Here is a tiny trained network, its code and every weight. The questions are about switching its units off for an input and a target symbol, where a switched-off unit gives its printed mean instead of its output.

import numpy as np


def w(rows, s, z=0):
    codes = np.array(rows[::2]) - 128.0
    scale = np.full(codes.shape[1], s)
    scale[-1] = z or s
    return codes * scale


def norm(h):
    return h / np.sqrt((h * h).mean(-1, keepdims=True) + 1e-5)


def f(y):
    return y / 2 * (1 + np.tanh(0.7978845608 * (y + 0.044715 * y**3)))


def softmax(a):
    e = np.exp(a - a.max(-1, keepdims=True))
    return e / e.sum(-1, keepdims=True)


def log_softmax(a):
    a = a - a.max(-1, keepdims=True)
    return a - np.log(np.exp(a).sum(-1, keepdims=True))


def net(x, mask):
    ids = ['ΘΩημσφ'.index(c) for c in x.split()]
    T = len(ids)
    res = E[ids] + P[:T]
    r = norm(res)
    for j in range(2):
        rows = slice(4 * j, 4 * j + 4)
        q, k, v = (r @ M[0][rows].T for M in (Q, K, V))
        z = softmax(np.where(np.tri(T) > 0, q @ k.T / 4**0.5, -1e9)) @ v
        o = O[0][rows]
        res = res + np.where(mask[j], z, o[:, -1]) @ o[:, :-1]
    y = f(norm(res) @ A[0][:, :-1].T + A[0][:, -1])
    res = res + np.where(mask[2:10], y, B[0][:, -1]) @ B[0][:, :-1]
    return log_softmax(norm(res)[-1] @ U[:, :-1].T + U[:, -1])


Q, K, V, O, A, B = {}, {}, {}, {}, {}, {}
E = w([
[162,102,66],'Θ',
[146,131,163],'Ω',
[65,248,179],'η',
[184,76,24],'μ',
[169,136,5],'σ',
[148,143,177],'φ',
],0.02)
P = w([
[120,138,90],'0',
[95,112,149],'1',
[73,48,158],'2',
[210,136,5],'3',
[92,119,152],'4',
[41,162,179],'5',
[210,130,42],'6',
[92,119,154],'7',
],0.018)
Q[0] = w([
[103,112,89],'head 1',
[87,150,137],'head 1',
[120,111,116],'head 1',
[143,155,129],'head 1',
[128,178,114],'head 2',
[132,237,128],'head 2',
[118,178,143],'head 2',
[90,251,134],'head 2',
],0.028)
K[0] = w([
[97,68,10],'head 1',
[56,158,173],'head 1',
[123,140,105],'head 1',
[121,68,142],'head 1',
[117,250,149],'head 2',
[222,199,215],'head 2',
[104,177,225],'head 2',
[178,218,224],'head 2',
],0.015)
V[0] = w([
[57,98,194],'head 1',
[73,131,211],'head 1',
[75,77,96],'head 1',
[82,145,122],'head 1',
[6,94,94],'head 2',
[151,103,139],'head 2',
[116,150,141],'head 2',
[133,41,173],'head 2',
],0.011)
O[0] = w([
[107,141,67,20],'head 1',
[179,155,62,2],'head 1',
[74,126,103,156],'head 1',
[113,83,96,124],'head 1',
[168,1,190,128],'head 2',
[126,102,165,119],'head 2',
[135,148,131,108],'head 2',
[141,97,189,62],'head 2',
],0.0077,0.0057)
A[0] = w([
[58,71,89,183],'neuron 1',
[23,140,110,162],'neuron 2',
[166,82,96,187],'neuron 3',
[7,147,161,1],'neuron 4',
[140,106,115,123],'neuron 5',
[151,76,187,95],'neuron 6',
[150,120,231,112],'neuron 7',
[103,160,139,196],'neuron 8',
],0.021,0.0096)
B[0] = w([
[175,104,188,252],'neuron 1',
[50,148,103,212],'neuron 2',
[100,156,83,229],'neuron 3',
[253,145,190,145],'neuron 4',
[101,156,138,146],'neuron 5',
[157,197,64,157],'neuron 6',
[92,110,127,152],'neuron 7',
[147,49,161,167],'neuron 8',
],0.015,0.012)
U = w([
[166,97,107,112],'Θ',
[104,139,20,97],'Ω',
[25,84,103,7],'η',
[251,166,109,209],'μ',
[147,181,162,207],'σ',
[183,93,182,227],'φ',
],0.016,0.0017)

Each question gives the input, a string of symbols that net reads in full, and the target symbol t.
The units are the heads (4 rows each of Q, K, V and O) and the neurons (one row each of A and B). Each row of codes is followed by its name. A weight is (code - 128) times the scale printed after its matrix; where a second scale follows, it is the last column's (O, A, B and U).
mask holds one flag per unit, heads first, then neurons. A switched-off unit (its flag False) gives its mean, the last column of its rows in O or B, instead of its output. The means were averaged over made-up inputs and are rounded, as every weight is.
A unit's drop is (log p(t) with every unit on - log p(t) with that unit switched off) / (log p(t) with every unit on - log p(t) with every unit switched off).
unit that matters most: the unit with the biggest drop
top k neurons: the k neurons with the biggest drops, biggest first
which heads matter: for each layer, one digit per head in row order, 1 if its drop is at least 0.15 and else 0, layers parted by /
drop when u is switched off: that unit's drop, to one decimal
input Ω φ σ σ μ, target μ: which heads matter -> 01
input σ σ Ω Ω, target Ω: top 2 neurons -> (neuron 1; neuron 3)
input σ φ σ σ φ σ Ω Ω, target μ: top 3 neurons -> (neuron 2; neuron 7; neuron 3)
input σ φ η, target φ: which heads matter -> 00
input σ σ Θ, target φ: top 2 neurons -> (neuron 2; neuron 1)
input σ σ Ω Ω μ Ω, target φ: top 4 neurons -> (neuron 4; neuron 8; neuron 2; neuron 6)
input φ η φ, target Ω: which heads matter -> 10
input σ Θ σ Ω μ σ η, target Ω: which heads matter -> 01
input σ σ σ σ Ω μ, target φ: unit that matters most -> neuron 1
input φ σ η Ω, target Ω: top 3 neurons -> (neuron 1; neuron 4; neuron 3)
input σ σ Ω φ φ Ω, target φ: top 3 neurons -> (neuron 4; neuron 8; neuron 3)
input η Θ Ω, target Θ: top 4 neurons -> (neuron 2; neuron 7; neuron 4; neuron 6)
input η φ σ φ σ φ σ Θ, target Θ: top 3 neurons -> (neuron 2; neuron 1; neuron 7)
input σ Ω η Ω σ φ, target φ: unit that matters most -> neuron 4
input σ σ η Ω Θ Θ, target φ: top 2 neurons -> (neuron 1; neuron 4)
input σ σ μ, target φ: which heads matter -> 10
input η σ σ η σ, target η: which heads matter -> 10
input σ φ φ σ μ, target μ: which heads matter -> 00
input Ω η σ Ω σ Ω η, target Ω: top 2 neurons -> (neuron 1; neuron 4)
input Ω η φ Ω σ η Ω Θ, target Θ: drop when neuron 2 is switched off -> 1.7
input φ μ φ, target Ω: drop when neuron 1 is switched off -> 1.3
input σ σ φ σ φ σ, target φ: drop when neuron 8 is switched off -> 0.1
input σ Ω σ φ σ σ, target φ: drop when neuron 4 is switched off -> 0.4
